How the elements are linked:
Q838 ρ Q514
Q838 π Q94
Q864 ρ Q737
Q864 π Q59
Q538 ρ Q864
Q538 π Q50
Q662 ρ Q920
Q662 π Q514
Q785 ρ Q338
Q785 π Q125
Q612 ρ Q96
Q612 π Q50
Q207 ρ Q144
Q207 π Q574
Q337 ρ Q363
Q337 π Q365
Q59 ρ Q934
Q59 π Q965
Q867 ρ Q574
Q867 π Q43
Q439 ρ Q23
Q439 π Q535
Q227 ρ Q14
Q227 π Q742
Q314 ρ Q131
Q314 π Q603
Q878 ρ Q175
Q878 π Q969
Q125 ρ Q982
Q125 π Q439
Q120 ρ Q275
Q120 π Q806
Q413 ρ Q574
Q413 π Q589
Q806 ρ Q310
Q806 π Q860
Q166 ρ Q314
Q166 π Q918
Q310 ρ Q93
Q310 π Q116
Q584 ρ Q288
Q584 π Q648
Q989 ρ Q895
Q989 π Q969
Q701 ρ Q881
Q701 π Q43
Q574 ρ Q476
Q574 π Q662
Q43 ρ Q275
Q43 π Q881
Q949 ρ Q393
Q949 π Q934
Q375 ρ Q918
Q375 π Q127
Q116 ρ Q756
Q116 π Q497
Q318 ρ Q565
Q318 π Q612
Q424 ρ Q264
Q424 π Q567
Q648 ρ Q96
Q648 π Q538
Q969 ρ Q850
Q969 π Q737
Q202 ρ Q207
Q202 π Q365
Q982 ρ Q133
Q982 π Q116
Q425 ρ Q624
Q425 π Q895
Q14 ρ Q674
Q14 π Q352
Q365 ρ Q366
Q365 π Q546
Q363 ρ Q413
Q363 π Q366
Q881 ρ Q304
Q881 π Q14
Q288 ρ Q338
Q288 π Q349
Q624 ρ Q756
Q624 π Q473
Q417 ρ Q864
Q417 π Q103
Q476 ρ Q946
Q476 π Q920
Q103 ρ Q59
Q103 π Q468
Q522 ρ Q881
Q522 π Q66
Q366 ρ Q589
Q366 π Q612
Q460 ρ Q264
Q460 π Q946
Q607 ρ Q799
Q607 π Q544
Q565 ρ Q956
Q565 π Q96
Q411 ρ Q175
Q411 π Q905
Q572 ρ Q352
Q572 π Q69
Q552 ρ Q185
Q552 π Q956
Q930 ρ Q860
Q930 π Q166
Q69 ρ Q424
Q69 π Q905
Q133 ρ Q468
Q133 π Q411
Q468 ρ Q497
Q468 π Q175
Q497 ρ Q375
Q497 π Q338
Q560 ρ Q120
Q560 π Q379
Q338 ρ Q127
Q338 π Q14
Q756 ρ Q166
Q756 π Q424
Q630 ρ Q572
Q630 π Q273
Q144 ρ Q185
Q144 π Q476
Q50 ρ Q654
Q50 π Q337
Q956 ρ Q965
Q956 π Q615
Q905 ρ Q567
Q905 π Q275
Q934 ρ Q797
Q934 π Q956
Q797 ρ Q439
Q797 π Q318
Q175 ρ Q603
Q175 π Q131
Q909 ρ Q405
Q909 π Q43
Q794 ρ Q379
Q794 π Q885
Q514 ρ Q270
Q514 π Q509
Q218 ρ Q648
Q218 π Q878
Q231 ρ Q839
Q231 π Q413
Q340 ρ Q520
Q340 π Q231
Q349 ρ Q979
Q349 π Q565
Q393 ρ Q218
Q393 π Q425
Q567 ρ Q560
Q567 π Q794
Q920 ρ Q383
Q920 π Q270
Q799 ρ Q423
Q799 π Q405
Q410 ρ Q546
Q410 π Q476
Q304 ρ Q497
Q304 π Q674
Q839 ρ Q337
Q839 π Q615
Q807 ρ Q103
Q807 π Q535
Q918 ρ Q166
Q918 π Q665
Q383 ρ Q17
Q383 π Q202
Q93 ρ Q175
Q93 π Q120
Q589 ρ Q410
Q589 π Q207
Q131 ρ Q989
Q131 π Q948
Q17 ρ Q607
Q17 π Q589
Q423 ρ Q769
Q423 π Q207
Q654 ρ Q231
Q654 π Q363
Q40 ρ Q273
Q40 π Q264
Q126 ρ Q227
Q126 π Q701
Q742 ρ Q909
Q742 π Q607
Q352 ρ Q40
Q352 π Q424
Q979 ρ Q878
Q979 π Q123
Q948 ρ Q969
Q948 π Q864
Q885 ρ Q930
Q885 π Q756
Q123 ρ Q411
Q123 π Q318
Q769 ρ Q340
Q769 π Q185
Q598 ρ Q552
Q598 π Q598
Q270 ρ Q227
Q270 π Q126
Q275 ρ Q794
Q275 π Q393
Q665 ρ Q125
Q665 π Q468
Q615 ρ Q365
Q615 π Q410
Q535 ρ Q218
Q535 π Q989
Q737 ρ Q807
Q737 π Q934
Q860 ρ Q468
Q860 π Q314
Q603 ρ Q310
Q603 π Q989
Q674 ρ Q630
Q674 π Q40
Q273 ρ Q69
Q273 π Q93
Q185 ρ Q123
Q185 π Q965
Q520 ρ Q50
Q520 π Q839
Q23 ρ Q584
Q23 π Q218
Q895 ρ Q918
Q895 π Q850
Q509 ρ Q126
Q509 π Q589
Q127 ρ Q665
Q127 π Q133
Q264 ρ Q93
Q264 π Q93
Q763 ρ Q123
Q763 π Q23
Q473 ρ Q948
Q473 π Q417
Q94 ρ Q509
Q94 π Q881
Q96 ρ Q340
Q96 π Q654
Q544 ρ Q202
Q544 π Q460
Q546 ρ Q742
Q546 π Q17
Q405 ρ Q763
Q405 π Q423
Q946 ρ Q43
Q946 π Q383
Q850 ρ Q417
Q850 π Q175
Q66 ρ Q14
Q66 π Q756
Q965 ρ Q839
Q965 π Q520
Q379 ρ Q806
Q379 π Q930

The rows follow the links: the fewer symbols apart two elements are, the more alike their rows tend to be.

Named rows; a name shown again gets a slightly different row:
Q218 [  72,  -13,   43,  -87,  -12,  -30,   36,   59,  -45,  -18,   23,   25,   28,   11,   35,   14,  -37,  -42,   56,   62,  -86, -122,   95,  -39,  -23,   -7,   -6,   25,   40,   -3,   12,  -31,    8,  -26,  -39,  -18,  -18,  -18,  -81,  -65,   58,   55,  -19,  -15,  -15,  -29,  -71,   77,   -7,  -11,  -75,   76,  -22,   54,   62,    4,  -44,   66]
Q584 [  10,  -14,   -4,  -56,   14,    5,   16,   23,    7,   34,   47,    8,   34,    9,   21,   71,  -18,  -97,   -1,   59,  -47,  -97,   62,   -9,  -34,   22,   -6,  111,   62,   26,  -17,   -4,    5,  -87,  -17,  -12,   25,  -37,  -51,  -42,   66,  107,   -8,   -8,  -61,  -21,  -49,   35,  -12,  -12,  -52,   89,  -32,   31,   74,  -25,  -46,   57]
Q40 [ -51,  133,    3,    9,   -2,  -25,  -28,   12,   15,  -22,  -77,   -4,  -42,   53,  -29,  -24,   20,   14,   68,   93,    8,   10,   37,    1,  -98,  -30,   22,   20,   26,  -40,    8,  -14,   -1,  -21,   63,   22,    9,  -74,  -39,    3,   30,  -65,   54,   23,  -20,   97,   98,   52,   -3,   87,  -55,   25,   57,   19,  -67,  -54,   41,  -20]
Q565 [ -21,   55,  -29,  -29,    3,   -8,   30,   21,   41,   34,   48,    2,   55,   17,  -22,  -69,  -19,  -70,  -11,   38,    0,  -56,   -2,   -5,   21,   35,   -3,  147,   64,   41,  -44,    4,   -8,  -49,   91,    2,   39,  -39,  -42,   -1,   65,  117,   -7,  -17,  -39,  -13,  -46,  -38,  -64,   36,   13,   55,  -41,    0,   77,  -14, -104,   22]
Q546 [ -38,  -59,   14,   56,  -85,   37,  -47,   14,   29,  -23,   66,   31,  -39,   -3,  -93,   53,   32,  -24,  -13,  -45,  -14,  129,   -4,   48,   67,   23,    7,  -32,   -7,  -11,  -31,   19,   14,  -14,   10,  -65,  -12,  -65,   19,   20,   -2,   -7,   35,  -66,   32,  -30,  -14,  -11,    4, -115,   80,  -60,   13,  -40,   -5,   52,   -5,  -85]
Q439 [  44,  -51,    6,  -52,   43,  -13,   27,    5,   19,   35,   57,   19,   29,    0,   65,   88,   -4,  -94,  -17,   63,  -71, -111,   64,  -46,  -23,   12,  -24,   43,   48,   -4,    4,  -15,   23,  -43,  -68,    1,   20,    2,  -43,  -49,   75,  121,  -13,   21,  -43,   -5,  -48,   63,   13,  -10,  -52,   71,  -28,   40,   49,    5,  -12,   78]
Q349 [   4,   14,  -20,  -61,   42,   -3,   25,    9,   43,   45,   51,   17,   37,    9,   28,   36,   -7, -103,  -20,   60,  -30,  -80,   45,  -18,  -27,   26,   10,  130,   59,   31,  -22,  -16,   22,  -78,    9,    3,   32,  -33,  -39,  -38,   71,  125,  -12,    8,  -59,  -14,  -39,    5,  -22,   20,  -39,   89,  -40,   30,   81,  -38,  -65,   46]
Q909 [   5,  -49,   13,  -27,  -16,   53,  -53,   40,   38,  -30,   83,   46,  -46,  -13,  -29,  141,   12,  -46,    1,  -20,  -76,   95,   89,   45,   13,   31,   34,  -14,  -24,    1,    9,  -17,   39,  -32,  -30,  -86,  -42,  -61,    7,  -50,   37,    8,    9,  -90,  -18,  -42,    5,   -2,   40,  -84,   16,   26,    8,   -1,   19,    7,  -29,  -83]
Q366 [ -53,  -19,   -2,   73, -107,   13,   -5,   -7,    9,    4,   18,   -8,   26,    7, -120,  -71,   15,  -28,    0,  -23,   53,   54,  -70,   42,   62,   35,   -3,   55,   48,   36,  -78,   61,  -67,  -18,   71,  -27,   44,  -58,   13,   51,  -18,    7,   37,  -33,   10,  -35,  -54,  -50,  -70,  -63,   67,  -52,   12,  -64,   20,   48,  -25,  -17]
Q473 [  74,    4,   74,   -9,  -51,  -72,   42,   31,  -76,  -46,  -30,    6,   12,   -9,   16,  -58,  -20,   84,   68,   47,  -55,  -77,   -4,  -55,   13,  -60,  -42, -117,   -7,  -67,   46,  -39,   -4,   75,  -29,    7,  -13,   46,  -35,    1,   -5,  -55,  -17,   33,   67,   19,  -47,   99,   12,  -25,  -27,  -55,    8,   29,  -37,   46,   20,   40]
Q934 [  60,   70,   35,  -50,  -44,  -77,   68,   54,  -21,  -22,   22,   32,   36,   -7,    9, -109,  -30,   29,   76,   80,  -80,  -87,    9,  -52,   40,  -47,  -36,   -7,   21,  -47,   24,  -59,   13,   49,   61,   12,    0,   22,  -55,  -25,   53,   34,  -39,    1,   36,   18,  -81,   53,  -10,    3,  -25,   -4,  -43,   47,   19,   12,  -96,   14]
Q989 [  85,  -47,   64,  -27,  -18,  -60,   34,   36,  -75,  -27,  -19,   18,    7,   -7,   54,  -23,  -13,   60,   22,   20,  -55,  -88,   22,  -81,    6,  -48,  -33, -132,   -6,  -62,   31,  -16,   16,   55,  -70,    8,  -26,   61,  -33,  -18,  -12,  -21,  -19,   39,   62,    5,  -44,  105,   18,  -17,  -50,  -29,   -7,   40,  -14,   60,   47,   61]
Q131 [  88,  -56,   68,  -17,   -6,  -60,   33,   25,  -76,  -31,  -38,    0,    3,   -6,   55,  -43,    3,   74,   18,  -10,  -27,  -72,    5,  -78,   17,  -37,  -21, -151,  -12,  -49,   29,  -13,   13,   62,  -72,   14,  -36,   67,  -29,  -11,  -24,  -35,  -17,   50,   71,    6,  -22,   91,   19,   -1,  -35,  -46,    8,   31,  -13,   57,   63,   53]
Q881 [  10,   52,  -30,    0,  -27,   35,  -20,  -86,   11,   58,  -26,  -36,   12,  -42,   24,  111,  -60,  -10,   94,   72,  -13,   -7,  -23,   73,  -58,  -35,  -10,   66,  -40,    0,   90,  -75,  -32,   10,  -35,   57,   67,   20,   47,  -42,  -29,  -79,  -18,   15,  -75,   29,   -7,  -23,   61,   -2,  -33,   -2,    8,   -3,  -73,  -89,  -46,   -4]
Q864 [  78,   20,   72,  -11,  -83,  -72,   50,   34,  -67,  -30,  -12,   12,   23,   -9,   -8,  -83,  -31,   54,   88,   72,  -69,  -83,   -3,  -50,   19,  -60,  -40,  -75,   15,  -54,   37,  -45,  -17,   64,   -5,    9,    2,   13,  -57,  -10,   17,  -30,  -18,   25,   55,   25,  -69,   92,   -1,  -26,  -26,  -49,   -3,   28,  -20,   49,  -16,   41]
Q630 [ -53,  129,   -1,   19,   -2,  -26,  -14,    9,   22,  -12,  -75,   -9,  -27,   51,  -28,  -29,   12,   12,   81,  105,    7,    3,   28,   -3,  -93,  -29,   27,   24,   28,  -29,    6,  -26,   -8,  -10,   53,   28,    7,  -66,  -33,    6,   35,  -73,   53,   35,  -31,  101,   87,   57,  -14,   78,  -44,   33,   47,   17,  -75,  -55,   31,  -15]
Q231 [ -53,   23,   -2,   59,  -91,    1,    2,  -21,    3,   19,  -11,  -25,   39,   23, -105, -111,    0,  -20,   -6,  -19,   66,   32,  -82,   27,   53,   25,   -4,   88,   54,   28,  -75,   57,  -67,  -24,  110,    7,   51,  -45,   -3,   68,   -5,   28,   34,  -10,    1,  -28,  -50,  -51,  -86,  -15,   50,  -32,    0,  -53,   36,   27,  -48,   -2]
Q522 [   3,   63,  -31,    5,   -7,   26,  -10,  -84,   13,   72,  -51,  -40,   16,  -22,   42,   90,  -46,   -3,   79,   75,   10,  -15,  -32,   58,  -68,  -29,  -15,   65,  -31,  -10,   87,  -58,  -25,    5,  -26,   77,   63,   32,   50,  -23,  -34,  -69,  -10,   43,  -79,   38,   11,  -18,   40,   26,  -37,   11,    3,    3,  -71,  -99,  -32,    8]
Q979 [  27,    1,    2,  -81,   49,  -16,   30,   62,   23,    8,   61,   31,   27,   10,   34,   32,  -17,  -74,   -2,   57,  -65,  -83,   91,  -37,  -21,   28,    9,   76,   49,   17,  -12,  -24,   35,  -52,  -10,  -26,   -5,  -35,  -54,  -46,   91,  118,  -18,  -13,  -48,  -14,  -42,   29,  -13,    4,  -51,   95,  -34,   50,   77,  -21,  -49,   40]
Q560 [   2,   12,  -10,  -54,   85,   34,    9,   37,  -79,  -31,  -82,  -20,  -18,   31,   30,  -87,    2,   63,  -51, -121,   78,   12,   44,   27,  -28,   27,   41,  -15,  -44,   47,  -22,   65,   -8,   -7,    8,  -11,  -83,   18,  -10,   16,  -56,  -59,   -8,  -14,   -4,  -64,   56,  -68,  -32,   96,  -26,   54,   25,    0,   39,  -18,   53,   30]
Q405 [ -12,  -54,   14,  -35,   17,   41,  -49,   60,   47,  -41,  101,   47,  -46,    3,  -33,  115,   22,  -71,  -35,  -22,  -59,   64,   93,   15,   10,   39,   32,   -6,    7,   22,  -23,   -3,   59,  -48,  -19,  -81,  -56,  -64,  -25,  -39,   55,   62,   28,  -87,    2,  -27,   15,   14,   25,  -65,   20,   35,   -8,   14,   56,   19,  -17,  -64]
Q50 [ -46,   17,    3,   42,  -94,  -10,   20,   -4,  -16,   10,  -10,  -19,   57,   19,  -96, -138,   -6,  -30,   12,   11,   47,   -4,  -70,   18,   41,   21,  -15,   84,   67,   38,  -79,   51,  -71,  -18,   94,    1,   59,  -44,  -22,   54,    0,   24,   21,   -5,    2,  -20,  -65,  -26,  -92,   -9,   41,  -24,    0,  -49,   27,   25,  -45,   31]
Q839 [ -47,   27,  -14,   63,  -83,  -13,   12,   -8,   13,   12,    1,  -17,   42,   10, -104, -139,    1,   -2,  -13,   -5,   49,   35,  -85,    9,   63,   17,   -1,   70,   50,   29,  -76,   45,  -46,   -1,  113,    8,   51,  -33,    0,   57,    1,   30,   14,  -10,   15,   -8,  -39,  -58,  -81,   -9,   69,  -46,   -6,  -50,   21,   29,  -47,  -10]
Q806 [  12,  -34,  -12,  -34,  109,   18,    2,   28,  -67,  -26,  -73,  -24,  -11,   28,   42,  -67,   18,   51,  -88, -134,   79,    9,   21,   -4,  -16,   25,   28,  -49,  -55,   38,  -17,   74,    4,    0,  -19,   -3,  -82,   45,   16,   24,  -67,  -43,  -15,   12,   13,  -68,   52,  -56,  -25,   78,  -11,   31,    8,    6,   37,    4,   85,   39]
Q535 [  80,  -30,   57,  -56,  -24,  -52,   40,   44,  -47,  -16,   20,   26,   27,   -4,   40,   13,  -30,    1,   54,   77,  -96, -124,   64,  -55,   -7,  -31,  -26,  -50,   24,  -43,   33,  -43,   18,   19,  -55,   -7,  -17,   21,  -64,  -48,   48,   40,  -30,   20,    9,   -5,  -75,  102,   14,  -32,  -59,   38,  -16,   55,   20,   28,   -6,   71]
Q665 [ -13,  -99,  -36,   25,   83,    6,    5,  -76,   40,   70,   14,  -22,    3,  -15,   79,  103,   38,  -38, -126,  -18,   42,  -28,  -45,  -58,  -10,   28,  -26,  -26,   10,  -15,  -12,   30,   15,  -27,  -87,   44,   37,   75,   53,   24,  -15,   79,    2,   81,  -12,   21,   18,    8,   18,    6,   -2,    0,  -17,  -16,   -5,   26,   83,   57]
Q497 [ -26,  -66,  -49,   30,   86,   11,    0,  -90,   47,   77,  -13,  -33,   -4,  -19,   77,  120,   33,  -48,  -98,   17,   47,  -26,  -54,  -32,  -42,   17,  -27,    4,   12,  -14,    1,   21,    8,  -29,  -80,   66,   57,   63,   62,   21,  -14,   60,    1,   85,  -47,   45,   34,   10,   24,   32,  -17,    6,   -8,   -4,  -18,  -10,   77,   50]
Q737 [  77,   20,   68,  -26,  -72,  -73,   42,   48,  -55,  -36,   -5,   25,   24,    1,    7,  -64,  -27,   51,   94,   78,  -81,  -90,    8,  -56,   18,  -71,  -36,  -68,   13,  -58,   38,  -54,    7,   60,   -7,    0,   -5,   31,  -59,  -20,   25,  -26,  -20,   18,   60,   21,  -69,  103,    8,  -15,  -40,  -40,  -14,   40,  -16,   37,  -36,   29]
Q574 [  -2,  -53,    3,   43,  -97,   54,  -51,  -18,   12,  -14,   61,    4,   -4,  -36,  -75,   54,  -23,    2,   21,  -55,  -13,  107,  -38,   80,   69,   14,    0,   -8,  -44,   19,    4,    1,  -25,   15,    3,  -52,   -1,  -25,   51,   -3,  -41,  -54,   -6,  -74,   12,  -52,  -52,  -60,   20, -118,   79,  -77,    8,  -52,  -14,   21,  -53,  -83]
Q59 [  59,   50,   47,   -8,  -72,  -88,   62,   34,  -32,  -28,   11,   23,   41,   -8,   -8, -126,  -24,   44,   84,   77,  -61,  -79,  -38,  -53,   36,  -60,  -46,  -40,   22,  -42,   17,  -53,   -4,   74,   43,   10,   13,   26,  -52,    1,   31,    3,  -31,   17,   69,   33,  -70,   63,   -4,  -10,    0,  -57,  -19,   24,  -12,   48,  -56,   23]
Q949 [  81,   51,   54,  -80,  -16,  -52,   49,   79,  -57,  -45,    1,   29,   42,    2,   29,  -98,  -55,   39,   83,   49,  -80,  -98,   63,  -30,   15,  -42,  -22,  -13,   -4,   -8,   31,  -54,    8,   43,   17,  -17,  -38,    4,  -70,  -49,   34,   -6,  -53,   -8,   19,  -11,  -60,   52,    1,   14,  -46,   32,  -22,   56,   32,    3,  -67,   40]
Q365 [ -54,  -37,   -1,   77, -102,   17,  -32,    2,   28,  -15,   33,   -1,   -2,    4, -117,  -40,   31,  -10,  -19,  -41,   41,   98,  -56,   31,   74,   33,   -3,    2,   29,   18,  -74,   54,  -31,  -11,   57,  -47,   19,  -68,   17,   51,  -12,    3,   41,  -43,   29,  -19,  -27,  -34,  -43,  -74,   85,  -67,   14,  -65,   11,   69,  -14,  -52]

Each walk starts at a row. The symbols on each line, taken left to right, move it on to the next element.
Each answer is a row, close to the row of the element it stands for.
---
[  15,    8,   26,  -46,  -42,  -24,   31,   39,  -27,   10,   20,    4,   58,   25,  -24,  -41,  -36,  -70,   48,   72,  -40, -107,   37,   -3,  -11,   12,  -16,  114,   78,   22,  -31,    7,  -32,  -55,   21,   -8,   31,  -56,  -69,  -25,   61,   75,  -21,  -17,  -47,  -32,  -94,   27,  -61,  -19,  -41,   68,  -24,   20,   70,    5,  -71,   78]
ρ π ρ π
[ -55,  -21,   -1,   79, -112,   28,  -14,  -18,   -4,   -5,   18,  -19,   25,   -1, -104,  -55,   -6,  -12,    2,  -32,   47,   66,  -74,   64,   62,   29,  -10,   46,   26,   35,  -59,   51,  -62,   -8,   57,  -14,   42,  -48,   34,   47,  -33,  -14,   14,  -34,   14,  -37,  -53,  -56,  -50,  -64,   81,  -64,   11,  -69,    6,   44,  -33,  -31]
ρ ρ π ρ ρ π
[ -26,  -52,    8,   70, -119,   45,  -46,  -24,   22,   -6,   43,    0,    4,  -24,  -98,   22,    3,  -12,   19,  -45,    5,  107,  -54,   72,   70,   20,    0,    0,   -3,   27,  -26,   22,  -37,    4,   19,  -42,   16,  -42,   40,   21,  -24,  -27,   15,  -61,   17,  -42,  -46,  -44,   -7, -109,   83,  -76,    8,  -65,   -2,   38,  -46,  -79]
---
[  32,   35,   47,   -4, -114,  -54,   45,   31,  -55,  -11,  -19,  -11,   60,   22,  -59, -117,  -38,   -5,   82,   68,  -24,  -92,  -20,  -19,   19,   -9,  -33,   52,   70,   -4,  -35,    7,  -62,  -14,   57,   10,   43,  -43,  -66,   12,   19,   26,    0,    0,   12,  -19, -101,   45,  -67,  -14,  -24,   -6,  -15,   -7,   23,   35,  -64,   62]
π π ρ π π ρ
[ -27,   27,   -8,   10,  -63,   -3,   26,    4,   -3,   15,   12,  -16,   56,   25,  -79, -102,  -21,  -62,   10,   15,   28,  -32,  -34,   16,   26,   33,   -7,  127,   77,   54,  -78,   47,  -60,  -42,   91,    0,   52,  -52,  -37,   28,   26,   69,   11,  -16,  -21,  -23,  -66,  -27,  -94,    3,   17,   23,  -17,  -24,   57,    7,  -69,   43]
ρ π π ρ π ρ π ρ
[  21,   12,   -9,    2,  -68,   47,  -30,  -62,   11,   35,   10,  -18,    6,  -48,    7,  130,  -53,  -15,  103,   37,  -44,   37,  -20,   90,  -20,  -24,  -11,   44,  -49,    0,   91,  -73,  -18,   17,  -40,   12,   40,    3,   49,  -47,  -28,  -79,  -22,  -26,  -45,   -6,  -34,  -18,   71,  -72,    0,  -20,   -2,  -15,  -61,  -70,  -69,  -46]
---
[ -55,  114,  -12,   30,   -3,  -10,  -24,  -29,   30,    7,  -63,  -22,  -19,   34,   -8,   11,    1,   -8,   80,  124,   15,   -5,   15,    8, -100,  -32,   19,   49,   23,  -26,   27,  -34,  -11,   -5,   29,   40,   42,  -49,  -14,   -2,   34,  -64,   47,   44,  -56,  108,   98,   43,    1,   71,  -51,   20,   40,   15,  -91,  -67,   30,   -4]
π π π ρ ρ ρ
[   0,  -35,   -6,  -11,  107,    7,    3,   10,  -55,  -21,  -92,  -26,  -40,   35,   67,  -37,   38,   56,  -80,  -97,   78,  -10,   10,  -40,  -39,    7,   15,  -95,  -32,    0,  -20,   65,   15,   -1,  -39,   21,  -59,   53,   -1,   25,  -48,  -39,    6,   49,   30,  -17,   68,    1,   -5,   77,  -32,   10,   29,   12,   11,   18,  125,   46]
ρ π π π π π
[  51,  -60,   40,   -9,   52,  -30,   24,   16,  -74,  -37,  -51,   -7,  -10,    9,   73,  -26,   15,   77,  -47,  -61,   16,  -54,    5,  -59,    2,  -21,  -18, -135,  -25,  -36,   10,   29,    4,   34,  -82,   18,  -63,   72,  -25,   16,  -40,  -32,  -15,   55,   65,   -5,   20,   57,   22,   24,  -36,  -19,    4,   27,   -3,   60,  106,   65]
---
[ -48,   10,   38,   27,  -24,   21,  -72,   50,   17,  -81,   17,   43,  -81,   32,  -69,   39,   44,    8,   17,  -10,  -20,  120,   67,   16,   -6,    0,   46,  -75,  -13,  -26,  -17,    5,   36,   -9,   20,  -67,  -57,  -93,  -17,   -1,   14,  -62,   68,  -60,   27,   26,   83,   46,   16,  -37,   24,  -11,   48,  -10,  -28,   26,   58, -105]
π ρ π ρ ρ π π
[ -35,   76,  -32,   10,    1,    8,  -27,  -70,   50,   63,  -53,  -29,   -8,    2,   25,   84,  -11,  -24,   77,  107,   12,   -9,  -15,   22,  -89,  -25,    9,   65,    1,  -19,   55,  -45,  -18,  -18,   -8,   68,   68,   -7,   21,  -18,    8,  -56,   34,   57,  -77,   82,   46,   22,   33,   43,  -55,   26,   20,    0,  -88,  -94,    0,   -9]
ρ ρ ρ ρ π ρ
[ -52,   99,   16,    5,   20,  -22,  -35,   47,   -8,  -64,  -78,    4,  -61,   63,  -34,  -48,   33,   35,   42,   40,   20,   28,   54,   -9,  -87,  -24,   45,  -33,    2,  -21,  -13,   11,    2,   -7,   45,    0,  -40,  -84,  -53,    6,   16,  -84,   55,    4,    4,   65,  121,   55,  -11,   86,  -43,   26,   60,   13,  -47,  -25,   77,  -30]
---
[  38,  -87,   12,  -15,   67,  -15,   25,   -9,  -63,   -7,  -43,  -10,  -12,   -2,   70,  -24,   26,   66,  -86,  -93,   50,  -33,  -24,  -58,   13,   -4,   -7, -123,  -43,  -21,    3,   49,   10,   35,  -75,   15,  -41,  102,   20,   32,  -64,  -13,  -13,   51,   50,  -36,   16,    6,    9,   29,  -25,  -29,    1,    7,    3,   55,  104,   65]
π π ρ ρ π π
[   8, -100,  -21,   25,   88,   -6,   14,  -58,   19,   50,   -6,  -23,    1,  -18,   96,   65,   33,  -11, -106,  -17,   46,  -54,  -43,  -77,  -10,   15,  -32,  -68,    5,  -13,  -12,   29,   10,    0, -103,   41,   17,   97,   39,   27,  -27,   59,   -1,   87,    1,   21,   18,   27,   13,   25,  -13,  -13,   -1,    3,  -11,   29,  103,   70]
ρ π ρ π ρ π
[  58,  -31,   48,  -26,   37,  -58,   26,   31,  -70,  -31,  -47,    2,  -18,    7,   56,  -21,   20,   66,  -13,    3,  -21,  -81,   29,  -91,  -19,  -38,  -19, -140,   -3,  -58,   18,    2,   19,   26,  -70,   20,  -52,   60,  -42,   -4,   -5,  -19,   -1,   67,   59,   21,   11,  101,   17,   31,  -61,   -6,    8,   48,   -7,   47,   88,   64]
---
[ -25,  -53,  -56,   19,   74,   18,  -10,  -77,   70,   91,   11,  -21,    9,   -7,   73,  143,   19,  -86,  -74,   34,   28,  -46,  -29,  -25,  -49,   33,  -16,   53,   28,   -1,   -3,    3,   11,  -51,  -65,   48,   74,   45,   32,    5,   15,   82,   13,   71,  -69,   42,   21,    5,   21,   15,  -19,   28,  -12,   -8,   -9,  -21,   44,   50]
ρ ρ π ρ π π π π
[ -50,  112,    7,   -7,   49,  -10,  -18,   31,  -24,  -46, -107,  -19,  -40,   60,   -9,  -67,    9,   46,   35,   19,   46,   10,   49,    2,  -98,  -22,   44,   -5,    2,   -1,    1,   15,  -11,  -13,   46,   18,  -33,  -57,  -39,   17,    8,  -89,   44,   19,  -14,   58,  107,   18,  -20,  116,  -58,   43,   43,   21,  -40,  -47,   61,   -7]
ρ ρ π π ρ ρ π ρ
[  21,   27,    4,  -72,   77,   24,    5,   63,  -86,  -49,  -85,   -9,  -14,   30,   20,  -72,  -11,   62,   -2, -107,   42,   11,   85,   36,  -38,    8,   49,   -8,  -51,   39,   14,   42,    1,  -17,   -3,  -22, -100,    5,  -21,  -23,  -40,  -74,  -22,  -29,  -12,  -71,   42,  -58,  -23,   80,  -46,   66,   17,   24,   44,  -41,   36,   27]
---
[ -37,   61,  -47,  -10,   45,  -17,   20,   29,  109,   -4,  101,   47,    6,  -20,  -18,  -74,   30,  -19,  -61,  -10,   -5,   53,  -13,  -24,   75,   26,   16,   55,  -11,   21,  -37,  -40,   60,   30,  111,  -20,   -1,   -6,   15,   19,   66,   93,  -23,  -42,   15,   19,   16,  -79,   -5,   21,   82,   -4,  -54,    7,   44,  -15,  -85,  -86]
ρ ρ π π π π
[  95,  -30,   61,  -51,   -8,  -57,   41,   32, -100,  -36,  -48,    2,    6,   -5,   58,  -47,  -18,   78,   38,    4,  -48,  -86,   30,  -54,   -7,  -46,  -24, -116,  -17,  -45,   43,  -18,    6,   49,  -69,    8,  -42,   63,  -38,  -25,  -26,  -43,  -38,   27,   53,  -20,  -31,   76,   20,    4,  -53,  -15,   -3,   41,   -8,   35,   30,   65]
ρ π ρ π π π
[ -37,   81,  -18,   24,  -40,  -44,   46,   12,   50,   10,   29,   15,   43,   -1,  -70, -164,    5,    8,   -5,   24,   17,   14,  -71,  -27,   73,    6,   -7,   63,   28,   11,  -55,   -5,   -4,   33,  139,    4,   40,  -15,   -4,   52,   34,   54,   -9,  -15,   35,   17,  -33,  -51,  -65,   15,   68,  -31,  -30,  -25,   25,   13,  -87,  -33]
---
[   0, -114,  -24,   29,   86,    3,   10,  -64,    1,   49,  -12,  -30,   -1,  -25,   86,   59,   37,   -1, -112,  -50,   64,  -25,  -49,  -55,   -4,   22,  -23,  -75,  -14,    1,  -13,   41,    3,   -4,  -86,   48,    8,   99,   44,   27,  -47,   46,  -11,   81,    8,    0,   15,    5,   16,   20,    5,  -18,  -13,   -9,   -9,   41,   99,   63]
π π ρ ρ ρ ρ
[   7,  -86,  -23,   13,  101,   16,   13,  -39,  -29,   22,  -44,  -30,   -9,   -8,   74,    6,   36,   30, -120,  -98,   80,  -15,  -36,  -39,    7,   19,  -14,  -72,  -32,    5,  -15,   52,    8,    6,  -74,   33,  -19,   95,   46,   34,  -62,   12,  -19,   61,   13,  -26,   33,  -17,    7,   42,    1,  -11,    1,   -9,   10,   30,  106,   65]
ρ π π π ρ ρ
[  71,   -4,   67,   -3,  -64,  -71,   38,   24,  -68,  -34,  -23,    8,   12,   -4,   15,  -63,  -23,   68,   75,   56,  -70,  -79,   -5,  -60,   17,  -65,  -36, -111,    0,  -70,   43,  -35,   -1,   71,  -30,   11,   -1,   37,  -36,  -11,    2,  -38,  -26,   28,   65,   26,  -44,  100,   19,  -23,  -34,  -53,    2,   29,  -31,   56,   10,   45]
